Below is a small trained network, with its code and all its weights. Each question gives an input and a target symbol and asks what happens when units are switched off, that is, made to give their printed mean instead of their output.

import numpy as np


def w(rows, s, z=0):
    codes = np.array(rows[::2]) - 128.0
    scale = np.full(codes.shape[1], s)
    scale[-1] = z or s
    return codes * scale


def f(y):
    return y / 2 * (1 + np.tanh(0.7978845608 * (y + 0.044715 * y**3)))


def softmax(a):
    e = np.exp(a - a.max(-1, keepdims=True))
    return e / e.sum(-1, keepdims=True)


def log_softmax(a):
    a = a - a.max(-1, keepdims=True)
    return a - np.log(np.exp(a).sum(-1, keepdims=True))


def net(x, mask):
    ids = ['ΔΛΞΠΦΨβεζησ'.index(c) for c in x.split()]
    T = len(ids)
    res = E[ids] + P[:T]
    u = 0
    for l in range(3):
        q, k, v = (res @ M[l].T for M in (Q, K, V))
        z = softmax(np.where(np.tri(T) > 0, q @ k.T / 4**0.5, -1e9)) @ v
        res = res + np.where(mask[u], z, O[l][:, -1]) @ O[l][:, :-1]
        u += 1
        y = f(res @ A[l][:, :-1].T + A[l][:, -1])
        res = res + np.where(mask[u : u + 4], y, B[l][:, -1]) @ B[l][:, :-1]
        u += 4
    return log_softmax(res[-1] @ U[:, :-1].T + U[:, -1])


Q, K, V, O, A, B = {}, {}, {}, {}, {}, {}
E = w([
[97,39,71,181,83,93,169],'Δ',
[227,101,129,120,97,179,93],'Λ',
[124,216,176,171,117,95,132],'Ξ',
[2,128,141,139,161,227,58],'Π',
[149,41,37,70,37,93,106],'Φ',
[114,97,218,21,169,63,94],'Ψ',
[206,40,81,78,122,164,146],'β',
[147,155,164,214,163,165,154],'ε',
[142,106,80,69,115,71,153],'ζ',
[163,103,176,225,75,130,76],'η',
[178,152,83,138,179,229,176],'σ',
],0.0061)
P = w([
[168,56,127,167,116,173,119],'0',
[146,122,60,100,98,103,12],'1',
[119,148,164,110,167,114,191],'2',
[158,70,143,139,81,181,121],'3',
[130,127,59,89,89,114,2],'4',
[125,150,163,112,172,109,192],'5',
[139,78,162,109,57,182,118],'6',
],0.0053)
Q[0] = w([
[130,146,146,111,178,73,178],'0.h0',
[149,104,117,114,90,136,4],'0.h0',
[110,183,146,171,192,64,139],'0.h0',
[103,182,62,130,227,85,82],'0.h0',
],0.029)
K[0] = w([
[179,118,88,137,167,69,125],'0.h0',
[63,114,212,29,130,153,65],'0.h0',
[135,147,135,163,196,98,68],'0.h0',
[69,66,133,117,250,127,91],'0.h0',
],0.025)
V[0] = w([
[169,143,101,152,114,106,153],'0.h0',
[148,101,252,94,149,55,118],'0.h0',
[34,109,151,86,136,199,87],'0.h0',
[34,106,171,77,130,172,90],'0.h0',
],0.011)
O[0] = w([
[84,104,149,82,128,153,116,144],'0.h0',
[131,61,161,189,254,59,131,2],'0.h0',
[211,196,68,207,112,98,145,122],'0.h0',
[202,181,56,209,136,79,134,44],'0.h0',
],0.0072,0.00066)
A[0] = w([
[137,167,234,130,142,60,230,49],'0.n0',
[83,148,47,90,205,152,250,29],'0.n1',
[18,236,141,96,150,15,160,130],'0.n2',
[85,157,164,178,152,229,224,5],'0.n3',
],0.014,0.0018)
B[0] = w([
[119,241,47,26,2,201,146,198],'0.n0',
[137,34,237,151,33,201,39,123],'0.n1',
[215,47,14,230,207,141,155,156],'0.n2',
[166,81,72,214,230,29,62,251],'0.n3',
],0.0083,0.0016)
Q[1] = w([
[107,147,116,129,55,28,179],'1.h0',
[179,248,138,99,77,23,22],'1.h0',
[105,189,115,208,123,176,212],'1.h0',
[187,174,181,114,195,187,159],'1.h0',
],0.013)
K[1] = w([
[184,80,132,147,113,109,95],'1.h0',
[187,149,96,105,118,5,72],'1.h0',
[160,176,146,189,139,179,128],'1.h0',
[107,191,144,116,182,116,142],'1.h0',
],0.018)
V[1] = w([
[156,27,98,181,185,122,138],'1.h0',
[87,252,181,53,18,104,104],'1.h0',
[43,171,72,148,94,103,62],'1.h0',
[149,151,121,134,181,215,178],'1.h0',
],0.0032)
O[1] = w([
[47,110,2,212,235,192,202,235],'1.h0',
[203,127,242,34,18,82,2,1],'1.h0',
[161,168,213,174,111,31,96,131],'1.h0',
[147,161,124,102,123,163,237,80],'1.h0',
],0.0022,0.00074)
A[1] = w([
[89,147,100,26,131,47,140,105],'1.n0',
[114,191,229,142,174,224,137,252],'1.n1',
[8,243,224,155,155,135,110,135],'1.n2',
[86,80,184,164,84,103,112,96],'1.n3',
],0.017,0.0014)
B[1] = w([
[150,83,221,168,70,6,171,247],'1.n0',
[248,173,238,180,113,169,212,227],'1.n1',
[32,200,40,59,68,59,219,153],'1.n2',
[82,116,121,193,41,139,127,250],'1.n3',
],0.013,0.0018)
Q[2] = w([
[176,160,84,144,9,181,62],'2.h0',
[70,121,38,173,162,21,208],'2.h0',
[249,152,133,147,138,117,166],'2.h0',
[131,76,72,105,83,171,117],'2.h0',
],0.012)
K[2] = w([
[36,201,184,72,140,248,110],'2.h0',
[86,81,63,207,214,96,254],'2.h0',
[176,183,201,68,230,143,109],'2.h0',
[77,108,92,90,135,203,106],'2.h0',
],0.0099)
V[2] = w([
[56,165,67,184,76,194,108],'2.h0',
[24,61,77,113,141,139,105],'2.h0',
[150,110,135,95,123,40,86],'2.h0',
[111,79,144,97,108,4,78],'2.h0',
],0.0044)
O[2] = w([
[51,113,4,172,77,181,86,91],'2.h0',
[16,97,32,124,65,4,53,8],'2.h0',
[113,136,151,82,226,49,194,119],'2.h0',
[62,139,82,32,251,7,231,116],'2.h0',
],0.0026,0.0018)
A[2] = w([
[162,84,73,5,101,140,115,109],'2.n0',
[114,95,98,20,167,191,59,142],'2.n1',
[146,153,139,91,125,80,103,1],'2.n2',
[116,106,137,36,95,210,87,137],'2.n3',
],0.019,0.0059)
B[2] = w([
[131,231,191,203,119,33,86,203],'2.n0',
[207,66,108,2,117,165,63,214],'2.n1',
[183,164,129,156,129,240,102,160],'2.n2',
[14,155,149,151,173,180,124,254],'2.n3',
],0.013,0.0051)
U = w([
[90,19,178,74,95,54,149,172],'Δ',
[112,154,153,84,134,124,83,80],'Λ',
[164,73,74,64,112,161,111,167],'Ξ',
[172,206,22,173,100,165,108,87],'Π',
[162,81,145,182,46,157,84,14],'Φ',
[123,70,105,188,254,72,124,254],'Ψ',
[115,168,155,156,128,60,119,56],'β',
[104,188,82,40,73,132,208,202],'ε',
[208,134,194,113,175,142,168,92],'ζ',
[40,99,55,125,80,126,116,129],'η',
[106,147,147,138,166,188,158,118],'σ',
],0.0055,0.0038)

Each question gives the input, a string of symbols that net reads in full, and the target symbol t.
The units are the heads (4 rows each of Q, K, V and O) and the neurons (one row each of A and B). Each row of codes is followed by its name. A weight is (code - 128) times the scale printed after its matrix; where a second scale follows, it is the last column's (O, A, B and U).
mask holds one flag per unit, layer by layer, with each layer's heads first. A switched-off unit (its flag False) gives its mean, the last column of its rows in O or B, instead of its output. The means were averaged over made-up inputs and are rounded, as every weight is.
A unit's drop is (log p(t) with every unit on - log p(t) with that unit switched off) / (log p(t) with every unit on - log p(t) with every unit switched off).
The circuit of an input: a set's keep is (log p(t) with only the set's units on - log p(t) with every unit switched off) / (log p(t) with every unit on - log p(t) with every unit switched off). Starting from the 12 units with the biggest drops (on a tie, the unit counted first), units are removed one at a time, each time the one whose removal leaves the highest keep (on an exact tie, the one counted first), for as long as the keep stays at least 0.8.
units of the circuit, in order: the units of the circuit, biggest drop first
unit that matters most: the unit with the biggest drop
top k neurons: the k neurons with the biggest drops, biggest first
top k neurons in layer l: the k neurons of layer l with the biggest drops, biggest first
input Ψ β Π Λ ε Φ, target Δ: units of the circuit, in order : 1.n0, 0.n2
input Δ β ζ Λ, target σ: top 3 neurons : 0.n3, 1.n0, 2.n3
input ε Λ Δ Λ β ε Π, target Π: units of the circuit, in order : 0.h0
input ε ε ε σ β Ψ Ξ, target ε: top 2 neurons : 1.n2, 0.n3
input ε ε ε Φ ε η ζ, target Δ: top 2 neurons : 1.n0, 0.n2
input η Φ Φ η η η, target ε: units of the circuit, in order : 1.n2, 0.n2, 0.n0, 0.h0
input ζ Λ η ζ Λ η Ψ, target ζ: top 2 neurons : 1.n0, 2.n2
input ε η ε ε Ξ ε, target Ξ: top 4 neurons : 0.n3, 0.n0, 1.n0, 2.n1
input Ψ ζ ε ε Δ Φ Φ, target β: units of the circuit, in order : 2.n0, 1.n1
input Δ β σ η Δ Λ, target ζ: top 3 neurons : 1.n1, 0.n3, 0.n2
input Ψ ε Ξ η Ξ, target Ψ: units of the circuit, in order : 0.h0, 0.n2
input Λ ε ε ζ Δ Λ, target ζ: top 3 neurons : 1.n1, 0.n2, 0.n3
input Π ε Ψ ζ ε, target Ψ: units of the circuit, in order : 0.h0, 0.n0
input Δ η Δ, target η: top 3 neurons in layer 1 : 1.n3, 1.n0, 1.n1
input β σ β Δ η, target η: unit that matters most : 1.n3
input Λ ε Λ Φ ε Π β, target Λ: top 3 neurons in layer 2 : 2.n0, 2.n1, 2.n3
input Ψ ζ ε η, target Φ: top 2 neurons in layer 1 : 1.n3, 1.n0
input Λ Φ Ψ ζ, target Δ: top 3 neurons : 1.n0, 0.n0, 0.n2
input η η Π Ψ η, target Ψ: units of the circuit, in order : 0.h0, 0.n0
input ε ζ Ψ ε Δ, target Ψ: units of the circuit, in order : 0.h0
input ζ η ε Φ Ψ, target Ψ: units of the circuit, in order : 0.h0, 0.n2
